Each name stands for a flat space through zero: a line, a plane or more. A row that begins with a name and a colon came from that space; any other row is followed by the name of the space it lies nearest, among the names in its block.
hd_ct: [  0 -17  17   8 -29 -36  19  20  -6  22   0  -7  14   3 -50 -35  11  19
   2  -6]
bc_ll: [ 22  27 -37 -18  30   8 -36  -4  15  26 -15  19  -9  47   3  -4 -46 -59
   6   2]
pn_sd: [ -8  -6  30 -20  18 -15  30 -19   1   4   9  25 -16   3  -2 -32 -20 -13
 -17  36]
hz_dc: [ 17  -5  44  18  15   5  -8  10  -6 -25  31  -1 -10   4   5   9   7  12
   2 -21]
hd_ct: [ 24 -14  10 -15  11 -11  15  21   7  -6 -29 -29  44 -27 -10 -23   9  12
  24  -2]
bc_ll: [  5   9  -1 -23   9 -33 -19 -19   3   7   4  -8   1  34  19 -34 -27 -32
 -33  36]
bc_ll: [  6 -12  -8  22  -4 -36 -35   9 -24  10  -8   1  32  35 -30 -13 -10 -24
 -37  17]
gr_qh: [-26  -7  11  -7   6 -19  20 -15  -5  -7  -9 -10   5 -14   1   4  13  25
   0  21]
hz_dc: [ 36 -69 -18 -22  12  51 -62  82  -7 -44 -30 -11  21 -57   5  28   4 -29
  45 -50]
bc_ll: [-15  11 -23   8 -31  40  -1  -4  -7 -11  29  46 -28   3  10   9  -4 -10
 -33  -9]
jp_rq: [-12  -2 -25 -28   5  -3 -16  17  -1  -1 -15  16   1  12 -20   1 -13  -7
  18 -11]
hd_ct: [ -9 -14  -6 -10 -21  -8 -13  23  -6  -8  -1  -6 -16   6  -8  -4  15  10
  -4 -23]
hz_dc: [-12  38  22  30   6  -5   8 -53  -6 -12  24   8 -49  50  40  -2   7  -3
 -76  22]
bc_ll: [  2 -26  -9   1 -28  25 -30  20   4 -13  -4  -3 -11 -11 -10  -6 -10 -13
   4 -20]
hz_dc: [ 23   8  38  -8  21  -8   1  -4  19 -13   4 -20  26  -2 -15 -24 -24  14
  40  -3]
jp_rq: [-23   6 -26  -6 -15  29   4  -7   7   2  -3  12 -28 -12   9  22   3   4
  11 -10]
hd_ct: [-16  49   4  29 -13   1  67 -53   5  32  31  19  -9  -1  19   7  15  24
 -24  29]
jp_rq: [ 13  29 -32 -50  39 -20 -17  16  -8 -16 -20  13   2  50  26 -12   0 -24
 -30  -7]
hz_dc: [-20  25  11  38 -33   5  49 -27  -7  21  31  34 -38  16  -9  -4  21  19
 -43   2]
bc_ll: [-14 -16  -3   4 -35  26   3   7  -5 -12  17  21 -24 -17  -1  -2   5   2
 -17  -9]
jp_rq: [-11  31  12  17  -1  34 -10 -64  10 -40  27  -2 -21   4  65   6 -17  -7
 -51  33]
pn_sd: [ 34  27  22  25  14  14   1   4  -1 -31  16 -21   6  10  34  12  29  22
 -16 -32]
bc_ll: [ -8  27 -29 -12 -22  44 -57  -7   1 -88  13 -23  16  -1  58  24   5  24
 -24 -31]
gr_qh: [ 14  -9  18 -12  25  37 -14   8  10 -42  -2 -11 -22 -20  37  17   4   0
  15 -23]
hz_dc: [ -6  16   5  23   5 -16  -3  14 -32   7  47  40 -27  44  -2  31  24   5
 -34 -21]
hd_ct: [ -5 -55  40  20  10   1  -8   6  -9  -5 -14   7 -19 -15 -31 -10 -12 -19
  -3  17]
gr_qh: [-41  23   4 -14 -10 -27  21 -33  10  18  20  -4  -3   3 -12   7  -8  38
  32  17]
pn_sd: [ 13  35 -42 -16  11  48 -20 -40  45  -9 -42 -42  17 -21  49   9 -30 -17
  34   9]
hd_ct: [ 41  14  16  29   3 -37 -14   8  -7  31  34  -5  52  27 -24 -16 -17 -13
   0   7]
jp_rq: [ -4  31   3  35 -44  -5   8  -7 -10   4  44  19  -3  33 -19  -9  10  24
 -34 -19]
hd_ct: [  6  25  24  13  -9 -20  31 -21  12  17  16  -7  21   7 -22 -27  -8  24
   9   9]
pn_sd: [-17  10 -46 -61  10  18 -35  -4  -5 -61 -27  13  -3  15  51 -12 -12 -25
 -51  11]
gr_qh: [-15  19  23 -33  33 -87  28 -14 -12  -9 -18 -43  50  20   2 -22  27  49
  -6  30]
jp_rq: [ 14  59 -23  22 -27 -40  -6  -5  -7  56  60  14  -8  74   1  -1   2  -8
 -32 -12]
hd_ct: [-16 -11  -8   0  -8 -33  14  21 -32  18   8  34  -8  22 -22  -2  23  -3
 -37   4]
jp_rq: [  5 -17  14 -31  20  23  -1   5  21  -5   4  -2 -20 -31  16   6 -20 -10
  49  -3]
hd_ct: [-11 -14 -18  21 -19   8  14   1  -9  46   6  34 -22  -5 -19  10  -2 -26
 -10  14]
hz_dc: [  3  13   3 -50  63 -37  -4 -26  16 -12 -57 -42  -4  27  39 -22  -8 -16
  -7  34]
gr_qh: [ 12  14  30  17   5  -8   0 -13  11  10  17  -9 -20  24  -5 -10  -9   2
   5  -6]
jp_rq: [-10  -3  52  -7  12 -17  32 -11  -7 -45  12 -19  11 -21  16 -10  27  51
  -9   7]
gr_qh: [-11 -11 -28 -25   2   3  -9   9  -5 -24 -36 -15  26 -21  12   5  11   5
  -1   4]
pn_sd: [  1  40 -31 -55  19  33 -17 -41  41 -35 -24 -27  13 -11  60 -11 -39 -11
  20  19]
pn_sd: [  7   2  -2  16  28  -9  -9   8 -22  12  14  18 -19  24  19  33  17 -20
 -25   0]
jp_rq: [ 11  -2   9 -37  -6 -34  15  52   1  27  26  16   5  12 -50 -21  -1  19
  55 -40]
gr_qh: [ 13 -10  20  -3   3 -16  53  28  -3  27   2  16  23 -24 -41 -16  17  23
  32 -10]
jp_rq: [-13  -5  25 -37  -4 -43  18   0  12  25  31  -4  18 -11 -29 -24 -25  21
  55  16]
jp_rq: [  0   7  -4  25 -17  19  -1 -29  10  15  12  -1  -9  -7  15   3 -14 -16
 -13  20]
jp_rq: [-18  24 -11  -8   3  -7  27 -12 -15 -33 -19  -1  -1  11  30   1  42  29
 -53   2]
hd_ct: [ 21  43  18 -18   7 -10  42 -11  22   8  22  -4  24   1   2 -29  -6  27
  26  -5]
gr_qh: [ 11   5 -31 -23  15  67 -78   2  23 -55 -17 -18 -39   5  58  31 -26 -34
  12 -36]
gr_qh: [  1  18  -3  -4  10  -9 -20  -8   9   0  10 -18  20   7   1  16 -13  12
  34  -5]
hz_dc: [-16   2 -15 -19  13   2 -13 -15  -4 -24 -21  -2  -7   7  27   2  -1 -10
 -28  18]
pn_sd: [-30  -4   3  13 -17 -18  -5  -5  10  31   9 -25  -2 -11 -36  33   0  38
  70 -13]
pn_sd: [ -7   5  33 -14   4   9   7 -28  35 -35 -20 -48  29 -35 -10 -18 -21  46
  61   1]
pn_sd: [  4   1  33  10  13   3  21 -14   4 -11   2  -1  -9  -4   2  -9   3  11
  -5   6]
gr_qh: [  1 -37  12  11  -6  45   7   6   1 -41 -29 -18   0 -59  20   9  21  10
  -2  -4]
hz_dc: [-12  -9  -5  32 -31  13 -18   7 -21  -3  43  20  -4  -6   1  32  10   4
 -17  -9]
gr_qh: [-28  14  32 -15  29 -25   8 -33   1 -25  22 -24   3  -8  30  26   7  42
  20  20]
hd_ct: [ 19 -66  10   4  27  10 -51  38 -19 -37 -38 -29  12 -30  16  19  12 -29
  -7  -2]
pn_sd: [-29 -23  -6   4  -1 -25 -26   9 -24 -12 -20  -2  -6  19 -20  12  13   5
 -21   2]
bc_ll: [ -7  17 -29 -18   0   2 -30   9  -3 -29 -12  -3  24  16  -4   8  -5  11
   6 -19]
pn_sd: [-14 -22  12 -19 -12  18  12  -1   7 -34 -22   3   8 -30 -19 -29 -12  13
   6   6]
bc_ll: [ 25  26   4   7  18 -26  19   1  10  53   6  11  14  30 -35 -14 -18 -10
  28  -1]
hz_dc: [ -6   6  -1 -39  18 -50  -4 -24  22  14 -39 -56  27   7   3 -31 -19   3
  26  35]
gr_qh: [-10 -16 -23  28 -20   7 -17  -6 -17   6  -1   8  23 -15  -1  17  -1 -16
 -25  23]
bc_ll: [ -2 -20 -23  12 -35  -2  -4  41 -35  16  19  61 -26  29 -31 -12  13 -31
 -60 -17]
pn_sd: [-20 -17 -11  -6  -5  -4 -13   1 -11 -16 -25   4  -5   7  -9  -6   1  -6
 -25   9]
hd_ct: [ 18  -8 -37 -46  37  23 -41  28   8 -26 -40  -6  25 -11  19  12 -19 -29
  32 -13]
hz_dc: [ -9  -4 -25  36 -42  29  21  -9  -4  31   6  19 -27 -17   6  13  16 -13
 -30   5]
bc_ll: [ -8  21  -7 -23  -7 -19  13  -5   0   8  16  19  -1  23  -5 -22  -9   2
 -11   7]
bc_ll: [-10  19 -19   9   3  14   2  -1  -7  -9  -1  17  14   3  -8  25   7  17
   6 -14]
hz_dc: [ 12   4  31  41 -30  -6  -7  11  -9   3  44   0 -34  32 -11  -4  19  13
 -27 -34]
[  5  10 -47 -13  10 -10 -35  24 -22 -14  -8  -6  25  16  34  31  24 -10
 -26 -11] | hd_ct
[-39 -48  14   2  -8  13  19  -8 -17 -24 -15   2 -28 -48  19  17  28  11
 -26  26] | bc_ll
[ 27  -2   5 -15  22   4  17  20  -4 -17  -1 -16  19 -27  43   7  31   7
  -3  -7] | hd_ct
[ 13   9  33  11  -7  -1  27  -3  18  15  13  -7 -14   2 -22 -21  -3  19
  26 -17] | gr_qh
[ -6 -19  63  23  -6 -43  32 -21  13  26  -6 -29  19 -10 -63 -40 -16  31
  37  25] | pn_sd
[  5  29 -11 -29  21 -65 -12  -3 -17  -5  -3 -14  28  57  19 -25   8  -4
 -50  20] | gr_qh
[-16  -7 -34  24 -19 -24  14  13 -38  36   8  29  -1  11  -2  23  38 -11
 -53  14] | hd_ct
[-10  34  11  51 -13   7   9 -25   9  18  21 -29 -42  17  15  47  34  41
  14 -32] | pn_sd
[ 13 -15  39   3   5 -47  14  18 -15 -14  -5 -24  37   3 -24 -32  22  29
 -12   2] | hd_ct
[ -9  -1   2  45 -41  36  18  -1  -2  -1  13   8 -23 -19 -10  17  24  24
  -8 -25] | jp_rq
[ 27  29  38  49   4   4 -10 -25   1  -3  34  -5 -54  57  31  -6   6 -15
 -60 -11] | hz_dc
[-13 -24   7   5 -24  -8   9  17   4  14 -13  -3  19 -22 -62 -11  -6  24
  46 -11] | bc_ll
[ -1  36  40  38 -30 -48  42 -32  -1  51  72  10  11  27 -30 -22  -6  28
  -7  22] | gr_qh
[ 17  -5  40 -51  60 -42 -13  25   6 -34 -18 -30  24  15 -10 -19  -6  21
  46 -16] | hz_dc
[-13  10 -13 -21   4 -10  -5  -1  -1 -14  -9  -2  14   7  -3  -1  -2  13
   6  -2] | bc_ll
[ 32  26  32  30  14  53  39 -22  22 -14  12  -3 -20 -24  39   7  13  11
   1 -15] | pn_sd
[  0   1 -12   4  -9   9  13   0  -3  -3 -17   5   3  -4   0 -10  10  -2
 -21   2] | jp_rq
[ 12  -5   1  -8  -3 -19  11   6  -1  11 -10   2  26   2 -19 -34  -9  -9
  -9  15] | jp_rq
[ 25  10  11  -5  -3  -7  26  42  -5   0  17  -1  -1   2  -3  -2  40  31
  12 -49] | bc_ll
[ -9  -8  41  -9 -12 -67  36  10   5  32   6 -41  -4   6 -34 -26  27  49
  32  -7] | hz_dc
[ 20  23  32  29  48 -32  47 -23  -4  36   5 -10  15   6  13  16  22  10
   1  26] | bc_ll
[ -7  24 -37   7  -9   3  -5  -5 -10   0 -14  12  -4  29  10   5  13  -8
 -42  -3] | jp_rq
[-19  18 -44 -40 -40  39 -35   4  27 -57 -20 -41  28 -30  15   5  -6  43
  46 -41] | pn_sd
[  2  12  22  15 -18  25   2 -20  20 -16  28 -22   0 -24  14   8  -6  28
  28 -10] | gr_qh
[ 20 -19  13  10  -4   6  -1  22   3   7  -5 -17 -16  -9   1  -2  15  -4
   8 -21] | hz_dc
[ -6  -9  -1 -41  68   9 -21 -26   1 -55 -52 -23 -19  -3  77  12   2 -28
 -35  36] | hz_dc
[ 17 -12  24  13  -3 -38  10  35 -17   8   4  -6  28  11 -43 -17  22  22
   4 -20] | jp_rq
[ 16   8  -8  -8  13 -14 -22   9  13   4 -33 -28  15  22 -18 -12 -10  -3
  25 -17] | gr_qh

Each name stands for a flat space through zero: a line, a plane or more. A row that begins with a name and a colon came from that space; any other row is followed by the name of the space it lies nearest, among the names in its block.
hq-lz: [ 19 -11  -3  33 -18  -9  13 -13  -2 -22 -25  29 -12  -6  -4   3   3  -9
  11  11]
ft-hb: [ -1  11   5   2   2 -16  15  27  -4   0   6  18  -9  26  15   1  12 -11
 -10 -19]
hq-lz: [-20   8  29  68 -34 -37  38   8  42  -3  47  -4   5   7 -30 -33 -15   6
 -16 -33]
rh-qm: [-22  23  27  23 -23  15 -13   8  33  51 -11  20   5  20  -4 -11 -25  14
 -15   5]
cr-cp: [-11  64 -30  -4  -4 -40  52  12  18 -56  12   8  11  34   5   2 -28  -1
  -4  37]
hq-lz: [ 15 -31   5  -3   6   4 -13 -25  -8 -11   8 -14   1 -36 -18   5   5   1
  13   8]
cr-cp: [-28  16 -36 -39  18 -32  25   7  -9 -23  47 -48  32 -15   3 -20  15   5
   6 -12]
rh-qm: [-26  28 -57  32 -21   0  30 -21  23   7 -41 -12   9  45  16 -37 -12   3
  12 -10]
hq-lz: [  5  -7   9  11   4  -5   1   7   0   6   1  10 -10  16   7   1  10  -9
  -7 -19]
rh-qm: [-12  47  67 -56  13  10 -21  39  27  39  60   0   3  16 -23  23 -53  21
 -24  38]
fd-cq: [ 17 -22  55  23   1  10 -18   9  12  36  11  21 -26  18 -11   8  -4  -6
 -14 -22]
rh-qm: [ -5 -20 -19  57 -16   2  -1 -16   3  -3 -40  12   3  -3  14 -14  24  -6
  -9 -27]
ft-hb: [ 13  28  35  10   9 -45  27  20  25   2  20  57 -16  55   6  12  -7 -21
  -7  12]
fd-cq: [ -2  26   2 -13  14 -59  23  -4  12 -27  22  41  25  -6   3   8  10 -11
   8  45]
cr-cp: [ 21 -17 -11 -13  32 -11  -7 -24  -7 -15  -8   8  -2   5  11  16  18 -16
  11  12]
cr-cp: [ -8 -20  13  54   9 -33  -3 -20  26 -12  14  11  21 -12   0  -6  26  -8
 -25 -20]
fd-cq: [  9   0  -9 -32  16  -8   4  -1 -15 -22  15 -12   2 -12  -3  10   1  -2
  11  16]
rh-qm: [ 13  32  10 -65  -9 -17  18  25 -22  27  -7  57 -14  11   4   8  -7  -8
  47  53]
ft-hb: [  4   0  45  49 -23  18   3  23  24  14  16  -2 -29  32 -18  -2 -30   5
 -31 -36]
fd-cq: [-11 -20  46   8 -21  12  -5   7  18  85  29 -10 -14  12 -26 -37 -11   8
  16 -42]
fd-cq: [  0   1 -18 -21   0   8  10 -16   1  24  -2 -22  -6  19  -6 -19 -14   2
  31  -1]
hq-lz: [  6  10   4  34 -26 -33  34  39 -15 -10 -24  67 -18  22  25  -2  31 -22
  -3 -18]
ft-hb: [ -4  -1 -43 -27  23 -19  -6 -47  -1 -14 -21   2  35 -27  10  -1  18  -3
  29  47]
ft-hb: [-11  82 -46 -39  -9  16  19  41 -14 -34 -52  28  -2  46  40  27 -30   4
 -13  53]
fd-cq: [ 24  10  -8 -29  17  47  -9  19 -20 -30  -8 -34 -35  32   5  34 -32   2
 -17  -1]
fd-cq: [ 25 -40 -16 -20  25  29 -28 -13 -38 -35 -13 -28  -9 -36   6  27  20  -4
  -2  -5]
ft-hb: [ 13  25   2 -10   4  -7  16  17   0  -7  -9  27 -19  42  12  15 -13 -11
   1  15]
fd-cq: [  4 -19   5 -34  16  -7  -9  -3 -17   1  27 -16   8 -33  -9   1  15   0
  14   1]
cr-cp: [ -5   8   4  53  -7 -24  16  -9  29 -34   7   8  10   5  -6  -1  -6  -1
 -24  -1]
cr-cp: [-27  16 -78  26  -4 -19  31 -20  -1 -65 -20 -36  33 -10  19 -20  15   3
  -7  -8]
fd-cq: [-16  -6  48  86 -46  43 -17  17  41  82 -31  20 -28  51  -3 -27 -21   9
 -34 -62]
hq-lz: [-12   4  20  66 -21  -5  -1   9  26   1 -14  28   2  11   6  -3   3   0
 -37 -20]
cr-cp: [ 45 -53  -5   1  30  25 -23 -24 -30 -55  -4 -31 -24 -26  -6  35  11 -10
  -6 -10]
ft-hb: [  3 -38 -58  -5   8  40 -11 -10 -43  -9 -40 -50 -11  -5  26 -11  33  -5
   8 -53]
ft-hb: [ 10 -10   1  -1   9   3  -4   0  -6  -4  -3   0  -9   7   5   7   6  -7
  -2  -8]
rh-qm: [ 29 -39  14  -9  -9 -23   9   9 -41   5  -6  46 -20 -31   2   1  44 -22
  38  -7]
rh-qm: [ -3  27 -39 -51  26   6  -7 -14  -9 -25 -15 -14  19  -2  15  18  -9   4
   7  48]
fd-cq: [-20  24 -46 -31   8   2   4   0 -12 -26  -9 -25  25 -13  16  -1   2   9
   0  18]
hq-lz: [ 21 -37  22   9  16   0 -16 -13  -4  10   6   6 -13  -4  -4   8  17 -12
   2 -16]
cr-cp: [-16  26 -11  32 -20 -12  19  -1  22 -12 -10  10  10  13   1 -11 -13   5
  -9   7]
rh-qm: [-13 -14 -29  -9  13 -13   8 -19  -3   3  14 -35  16  -6   2 -24  18  -1
  15 -23]
cr-cp: [ 12  21  32  38  17 -59  29   0  39 -60  51  25   5  19 -14  21 -14 -12
 -32  19]
hq-lz: [ 12 -52  17  71  -1  -6  -1  -9   2 -42  24 -28  -8 -26 -15  -1  22  -6
 -33 -60]
ft-hb: [ 26 -49 -17 -39   8  24  -8 -16 -44  10  -3 -35 -22 -26  -9  -6  18  -5
  45 -20]
cr-cp: [ 11 -39  -8  -5  17  16 -13 -15 -18 -26  22 -54  -2 -32 -13   3  10   3
  -2 -26]
hq-lz: [-40  47  -2   8   0  26 -17   3  45  30  -3 -24  23  37   5  -7 -41  24
 -38   6]
ft-hb: [  5 -21 -24  16 -13  45  -6 -10 -12   3 -27 -42 -20   8  -1 -11 -10   7
   3 -34]
rh-qm: [ 10  22 -28  33  19 -12   5  16  -8 -89 -33  26   2  17  40  44  17 -16
 -55   9]
rh-qm: [  4  34  37 -24 -18 -17  18  40   1  33   9  56 -18  27  -1   4 -14  -5
  13  23]
hq-lz: [ 19 -21 -22  31 -10  -1  11   4 -29 -54 -28  10 -14 -17  13  12  25 -12
  -7 -16]
[  4 -20  -3  -9   2  29 -29 -28  -3  10 -13 -20   7 -31 -12   3  -7  12
   9  16] | rh-qm
[ -5  23  17 -33 -13  18 -14  16  -6  -4   9   1   9 -35 -17  17 -28  20
  -3  45] | ft-hb
[-19  17   3  29 -11 -36   9   9  12 -22   0  36  28 -23   9   0  19  -1
 -20  14] | fd-cq
[ 10 -67 -38  19 -12  67 -28 -51 -19  50 -56 -55 -22  -7  -4 -34  10   5
  37 -52] | fd-cq
[ -2  19  -6  43 -28 -15  26  13   6 -41 -13  22  -2   0   0   2  -7   0
 -16   6] | fd-cq
[ 25 -10 -16  17  12  20  -7 -10  -7 -15 -43  12 -25  35  21  19   4 -15
  -6  -7] | hq-lz
[  7  40 -22  -8  12 -42  29  31 -17 -74 -10  46   5  12  33  33  18 -19
 -20  31] | cr-cp
[  8 -35  21  15  12   7 -21  -1  -5   2  15 -13  -4 -18  -4   6  18  -3
 -17 -31] | ft-hb
[ 22  -4  52 -48 -17  -2 -11  23 -23  53   1  64 -20 -23 -14  12   1  -4
  40  40] | rh-qm
[  1  63 -41 -49   7  21  16  -4   8 -32 -17 -22  -3  40   2  18 -61  13
  11  63] | rh-qm
[-22  46 -24 -20 -22 -15  33  31  -8 -10  -2   9   9   8  10 -12  -8   6
   7  14] | hq-lz
[  2   6  49  18  12 -60  16   8  30  12  45  49   7  16  -6   0  13 -17
  -8   2] | ft-hb
[-47  37 -15  27 -38  -7  31   3  36  11  24 -38  25   5 -20 -46 -33  26
  -4 -14] | cr-cp
[  3  -2   1 -20  37  31 -29  -9  11  29  -3 -26  -8  44  13  11 -11  -1
 -16 -14] | hq-lz
[ 20 -16   4   1 -16  27 -17 -15 -12   5 -36  18 -13 -22  -8  11  -8   3
  17  26] | rh-qm
[-29  20  -6  55 -42   5  21  12  22 -25   8 -27  11 -10 -16 -21 -25  21
 -28 -20] | cr-cp
[ 11  10  12  31  -4   0   5  -3  20   4 -20  30 -17  40   5   7 -14  -8
  -9   4] | fd-cq
[ 16   2  11 -24  -3 -16  18  18 -18  -1  13  20 -17   3  -4   4   3  -9
  22   7] | rh-qm
[  9  -2 -17  13   3  17  -7  -4  -7 -18 -33   4  -8  10  15  13   2  -4
 -11   0] | hq-lz
[ 25   9 -25 -38   7   6   4  -4 -29 -37 -29  17 -11  -8   9  27  -5  -7
  22  48] | rh-qm
[ -3   3  -4 -12  13 -50  12 -16   4 -15  17  28  27 -25   0  -2  23  -9
  18  31] | fd-cq
[ 26   2  26  -3   2  42 -22  12  -3 -12 -10  -2 -30  14  -8  36 -35   5
 -21  14] | ft-hb
